Here is a tiny trained network, its code and every weight. The questions are about switching its units off for an input and a class, where a switched-off unit gives its printed mean instead of its output.

import numpy as np


def w(rows, s, z=0):
    codes = np.array(rows[::2]) - 128.0
    scale = np.full(codes.shape[1], s)
    scale[-1] = z or s
    return codes * scale


def norm(h):
    return h / np.sqrt((h * h).mean(-1, keepdims=True) + 1e-5)


def f(y):
    return np.maximum(y, 0)


def log_softmax(a):
    a = a - a.max(-1, keepdims=True)
    return a - np.log(np.exp(a).sum(-1, keepdims=True))


def net(x, mask):
    res = np.array(x, float).reshape(1, 8) / 4 @ E
    u = 0
    for l in range(3):
        y = f(norm(res) @ A[l][:, :-1].T + A[l][:, -1])
        res = res + np.where(mask[u : u + 8], y, B[l][:, -1]) @ B[l][:, :-1]
        u += 8
    return log_softmax(norm(res)[-1] @ U[:, :-1].T + U[:, -1])


A, B = {}, {}
E = w([
[134,126,119,121,126,125,144,130,128,134,129,118],'x0',
[131,140,120,132,134,136,119,134,124,122,134,142],'x1',
[137,123,124,132,128,138,123,138,116,127,139,140],'x2',
[38,126,106,135,143,148,245,39,82,128,185,225],'x3',
[108,164,100,9,34,41,141,151,65,59,88,186],'x4',
[126,131,126,126,129,126,127,127,127,131,127,133],'x5',
[143,126,217,191,190,82,194,192,108,172,64,204],'x6',
[140,148,113,126,121,130,149,132,127,142,128,123],'x7',
],0.014)
A[0] = w([
[130,136,207,191,134,57,181,199,130,170,77,181,136],'0.n0',
[137,162,119,15,71,49,88,186,79,58,30,158,104],'0.n1',
[39,134,111,102,40,70,213,59,51,49,133,230,70],'0.n2',
[120,145,79,98,108,143,76,111,126,105,185,74,254],'0.n3',
[31,130,129,166,226,255,204,14,115,193,199,156,96],'0.n4',
[170,115,136,181,218,189,68,149,194,176,148,64,210],'0.n5',
[92,155,142,161,121,218,110,138,179,205,162,83,145],'0.n6',
[142,140,201,181,182,101,202,202,74,121,68,146,137],'0.n7',
],0.0091,0.0076)
B[0] = w([
[136,168,230,164,216,107,171,141,115,112,122,139,226],'0.n0',
[198,107,123,199,122,77,152,61,123,44,148,138,237],'0.n1',
[88,161,190,57,144,213,193,137,154,186,138,158,238],'0.n2',
[171,8,29,31,123,121,80,138,151,149,139,147,221],'0.n3',
[244,89,108,136,51,25,134,106,104,5,116,129,246],'0.n4',
[60,139,108,63,169,195,90,144,52,150,65,97,249],'0.n5',
[153,174,105,93,146,110,106,182,216,147,165,131,191],'0.n6',
[78,179,192,123,143,125,106,107,54,141,87,116,222],'0.n7',
],0.011,0.014)
A[1] = w([
[198,178,178,254,147,37,180,69,69,80,105,215,87],'1.n0',
[251,92,45,104,39,185,66,107,217,75,194,61,140],'1.n1',
[237,125,203,210,118,138,34,207,133,181,113,100,4],'1.n2',
[201,228,209,180,194,79,95,160,84,64,85,69,122],'1.n3',
[112,126,65,92,50,226,181,93,162,54,236,105,103],'1.n4',
[92,189,161,235,163,164,104,199,110,217,61,93,38],'1.n5',
[87,119,53,20,3,206,145,81,196,180,210,175,3],'1.n6',
[250,85,162,192,124,35,102,43,151,102,126,114,191],'1.n7',
],0.0087,0.0031)
B[1] = w([
[138,108,60,176,186,112,45,204,161,183,110,104,248],'1.n0',
[178,220,210,143,115,167,131,91,197,147,198,211,255],'1.n1',
[63,180,211,115,132,81,195,110,89,126,172,144,163],'1.n2',
[42,124,84,131,166,119,173,162,67,152,114,51,248],'1.n3',
[75,137,191,147,96,151,108,87,99,82,89,98,198],'1.n4',
[44,102,114,86,7,195,223,116,100,94,119,148,183],'1.n5',
[76,138,115,185,105,166,73,113,71,130,41,21,206],'1.n6',
[200,85,75,141,97,94,101,155,157,81,168,123,219],'1.n7',
],0.012,0.014)
A[2] = w([
[142,137,108,49,125,227,37,151,189,242,123,180,48],'2.n0',
[129,123,154,206,91,35,147,169,109,136,126,112,21],'2.n1',
[38,175,195,84,193,140,230,162,165,210,121,220,51],'2.n2',
[125,116,99,202,144,25,170,161,86,47,147,120,67],'2.n3',
[62,114,155,189,174,97,191,202,106,159,118,252,154],'2.n4',
[207,110,79,202,72,155,81,73,178,92,193,75,101],'2.n5',
[124,86,119,172,179,7,189,176,106,115,159,136,19],'2.n6',
[25,96,137,121,86,189,157,81,112,140,112,152,2],'2.n7',
],0.011,0.0063)
B[2] = w([
[136,75,56,254,206,89,132,189,120,192,113,93,200],'2.n0',
[176,66,57,207,172,169,62,136,154,139,87,124,170],'2.n1',
[146,154,157,68,10,75,167,50,191,50,246,201,235],'2.n2',
[125,124,102,206,175,175,60,118,188,189,121,78,211],'2.n3',
[186,97,66,97,91,134,102,110,168,108,139,170,245],'2.n4',
[118,140,198,95,96,70,206,106,144,94,135,220,253],'2.n5',
[170,65,91,155,100,157,31,168,171,187,135,40,201],'2.n6',
[89,188,106,81,178,214,106,187,63,240,150,108,182],'2.n7',
],0.013,0.012)
U = w([
[162,60,35,247,200,86,81,223,161,198,95,85,8],'0',
[194,121,125,103,31,89,171,57,193,29,225,255,110],'1',
[15,168,151,62,110,226,150,114,34,145,58,73,254],'2',
],0.017,0.002)

Each question gives the input, the list of numbers given to net, and the class t.
The units are the neurons (one row each of A and B). Each row of codes is followed by its name. A weight is (code - 128) times the scale printed after its matrix; where a second scale follows, it is the last column's (A, B and U).
mask holds one flag per neuron, layer by layer. A switched-off neuron (its flag False) gives its mean, the last column of its row in B, instead of its output. The means were averaged over made-up inputs and are rounded, as every weight is.
A unit's drop is (log p(t) with every unit on - log p(t) with that unit switched off) / (log p(t) with every unit on - log p(t) with every unit switched off).
The circuit of an input: a set's keep is (log p(t) with only the set's units on - log p(t) with every unit switched off) / (log p(t) with every unit on - log p(t) with every unit switched off). Starting from the 12 units with the biggest drops (on a tie, the unit counted first), units are removed one at a time, each time the one whose removal leaves the highest keep (on an exact tie, the one counted first), for as long as the keep stays at least 0.8.
circuit, biggest first: the units of the circuit, biggest drop first
most important unit: the unit with the biggest drop
k most important neurons: the k neurons with the biggest drops, biggest first
k most important neurons of layer l: the k neurons of layer l with the biggest drops, biggest first
drop when u is switched off: that unit's drop, to one decimal
input [8,2,-2,4,5,-4,-1,3], class 2: most important unit	1.n6
input [-6,8,-7,2,1,-6,-5,5], class 2: 2 most important neurons of layer 0	0.n1, 0.n2
input [2,-7,0,8,-7,4,1,-8], class 0: 3 most important neurons	0.n4, 0.n3, 1.n0
input [3,8,6,0,6,4,3,8], class 0: 4 most important neurons	0.n1, 0.n5, 1.n0, 1.n1
input [-8,-4,-6,4,6,2,-1,-3], class 2: 2 most important neurons of layer 0	0.n2, 0.n0
input [8,-5,-7,8,1,-8,-6,1], class 2: 3 most important neurons	0.n2, 0.n1, 1.n6
input [-6,-2,5,6,0,-7,4,-8], class 0: 4 most important neurons	0.n4, 0.n5, 1.n0, 1.n1
input [-5,5,-8,-8,1,-7,0,-6], class 1: 3 most important neurons	0.n1, 0.n2, 0.n0
input [-3,6,-4,0,8,8,4,3], class 0: 4 most important neurons	0.n1, 0.n5, 1.n0, 1.n1
input [4,-6,-6,-1,0,-2,2,6], class 2: 2 most important neurons	0.n4, 0.n1
input [-8,-5,8,8,1,5,-6,-3], class 2: 2 most important neurons of layer 0	0.n2, 0.n1
input [5,0,-3,-1,-1,5,-6,-8], class 0: 2 most important neurons	2.n0, 0.n4
input [8,7,1,5,5,-8,-1,-5], class 2: 2 most important neurons	0.n2, 1.n6
input [8,-3,7,0,-1,0,7,3], class 2: circuit, biggest first	0.n7
input [-7,3,1,0,5,-2,2,-8], class 0: drop when 0.n1 is switched off	2.0
input [8,-8,4,5,-1,1,4,-4], class 0: drop when 0.n4 is switched off	3.0
input [-3,8,5,-2,7,6,6,1], class 0: drop when 0.n1 is switched off	2.2
input [-4,-5,0,3,2,5,-4,-8], class 2: drop when 0.n2 is switched off	0.7
